a = 9276  5833  6034  4804  1777
a[0]: 9276
a[2]: 6034
a[3]: 4804

M =
[[ -6  21  -7 -16   7]
 [-26  35  -3 -40  -2]
 [  3 -47  60 -26 -17]
 [ -2  16 -16 -18  13]
 [-11  26  -4   7 -10]
 [ 16  12   3 -29 -20]]
Rows and columns are counted from 0.
row 0 col 0 => -6
row 4 col 2 => -4
row 4 col 4 => -10
row 1 col 0 => -26
row 4 col 0 => -11
row 4 col 3 => 7
row 0 col 3 => -16
row 0 col 4 => 7
row 5 col 0 => 16
row 5 col 3 => -29
row 2 col 0 => 3
row 5 col 1 => 12
row 1 col 4 => -2
row 5 col 2 => 3

m = [  4 -54  15 -24  36   9  40  17  17 -16 -20 -37]
m[0]	4
m[5]	9
m[-9]	-24
m[-10]	15
m[1]	-54

arr =
[[ 44  12 -23 -43 -32 -46 -25 -45  31]
 [-18  43  -7 -32   2  17  15  -2  35]
 [ 56 -48  38 -32  11 -30 -19   1  -5]
 [ 25 -31 -28 -19  14  18  -6 -24  39]
 [-10  17  17 -10  10 -28  40  15 -20]
 [ -8  59 -47 -31  -3 -43 -58 -20  51]]
arr[0,0]	44
arr[5,0]	-8
arr[1,3]	-32
arr[-3,3]	-19
arr[:, 8]	[31, 35, -5, 39, -20, 51]
arr[5]	[-8, 59, -47, -31, -3, -43, -58, -20, 51]
arr[-5,-4]	17
arr[-3,-1]	39
arr[4,4]	10
arr[0,6]	-25
arr[-6,3]	-43
arr[-4,4]	11
arr[2,-1]	-5
arr[-4]	[56, -48, 38, -32, 11, -30, -19, 1, -5]
arr[-2,5]	-28
arr[5,-7]	-47
arr[-3,2]	-28
arr[-6,2]	-23
arr[2,-7]	38
arr[-5,-8]	43
arr[3,-8]	-31

x = ((47, 133, 184, 96, 111, 155, 80, 70, 152, 99, 118), (82, 54, 28, 66, 92, 128, 67, 127, 44, 54, 89), (99, 65, 118, 136, 55, 89, 120, 63, 73, 101, 133), (114, 105, 34, 110, 94, 64, 101, 121, 159, 82, 132), (58, 121, 173, 97, 100, 151, 103, 73, 91, 133, 61), (83, 113, 90, 99, 97, 102, 102, 102, 111, 117, 85), (86, 63, 6, 90, 86, 113, 49, 121, 38, 49, 77), (107, 93, 89, 104, 165, 89, 106, 76, 157, 109, 122), (12, 125, 191, 77, 133, 209, 81, 75, 193, 115, 102), (119, 113, 92, 114, 140, 108, 84, 93, 127, 80, 148), (73, 108, 99, 97, 122, 95, 88, 108, 117, 124, 77))
x[-11, -11] => 47
x[3, 2] => 34
x[6, 5] => 113
x[-6, -7] => 97
x[-8, -11] => 114
x[3, 1] => 105
x[:, 7] => [70, 127, 63, 121, 73, 102, 121, 76, 75, 93, 108]
x[2, -6] => 89
x[-2, 0] => 119
x[-5, -4] => 121
x[6, 8] => 38
x[7, -11] => 107
x[8, 4] => 133
x[-6, 3] => 99
x[10, 5] => 95
x[-1, -4] => 108
x[:, -8] => [96, 66, 136, 110, 97, 99, 90, 104, 77, 114, 97]
x[-4, -7] => 165
x[-4, -4] => 76
x[:, 5] => [155, 128, 89, 64, 151, 102, 113, 89, 209, 108, 95]
x[-1] => [73, 108, 99, 97, 122, 95, 88, 108, 117, 124, 77]
x[4, -1] => 61
x[-1, 10] => 77
x[-4, 2] => 89
x[4, 7] => 73
x[-3, -6] => 209
x[8, 1] => 125
x[10, -9] => 99
x[:, -2] => [99, 54, 101, 82, 133, 117, 49, 109, 115, 80, 124]
x[0, 8] => 152
x[7, 8] => 157
x[1] => [82, 54, 28, 66, 92, 128, 67, 127, 44, 54, 89]
x[-5, 2] => 6
x[-8, -7] => 94
x[0, 9] => 99
x[8, 10] => 102

A = [-206.060  -19.267   13.608   90.921 -207.865 -201.713  136.963  -93.593]
A[0]	-206.060
A[3]	90.921
A[4]	-207.865
A[1]	-19.267

data =
59.3	-158.0	256.4	-229.7	194.6	-104.2
80.6	197.8	127.5	195.5	213.5	-23.8
-156.6	111.9	3.3	156.9	178.0	107.1
-31.5	-70.0	129.0	15.8	261.6	-46.6
-74.8	185.9	258.3	178.5	202.4	255.1
105.9	109.3	83.9	46.9	74.7	157.1
103.1	95.7	156.2	92.4	65.9	-5.8
data[0][0]	59.3
data[1][3]	195.5
data[1][5]	-23.8
data[5][2]	83.9
data[:, 5]	[-104.2, -23.8, 107.1, -46.6, 255.1, 157.1, -5.8]
data[6][4]	65.9
data[4][5]	255.1
data[5]	[105.9, 109.3, 83.9, 46.9, 74.7, 157.1]
data[6][2]	156.2
data[6][1]	95.7
data[1][4]	213.5
data[3]	[-31.5, -70.0, 129.0, 15.8, 261.6, -46.6]
data[3][2]	129.0
data[0][4]	194.6
data[1][1]	197.8
data[1]	[80.6, 197.8, 127.5, 195.5, 213.5, -23.8]
data[2][3]	156.9
data[0]	[59.3, -158.0, 256.4, -229.7, 194.6, -104.2]
data[4][3]	178.5
data[3][4]	261.6
data[6][3]	92.4
data[3][1]	-70.0
data[5][4]	74.7
data[2][2]	3.3
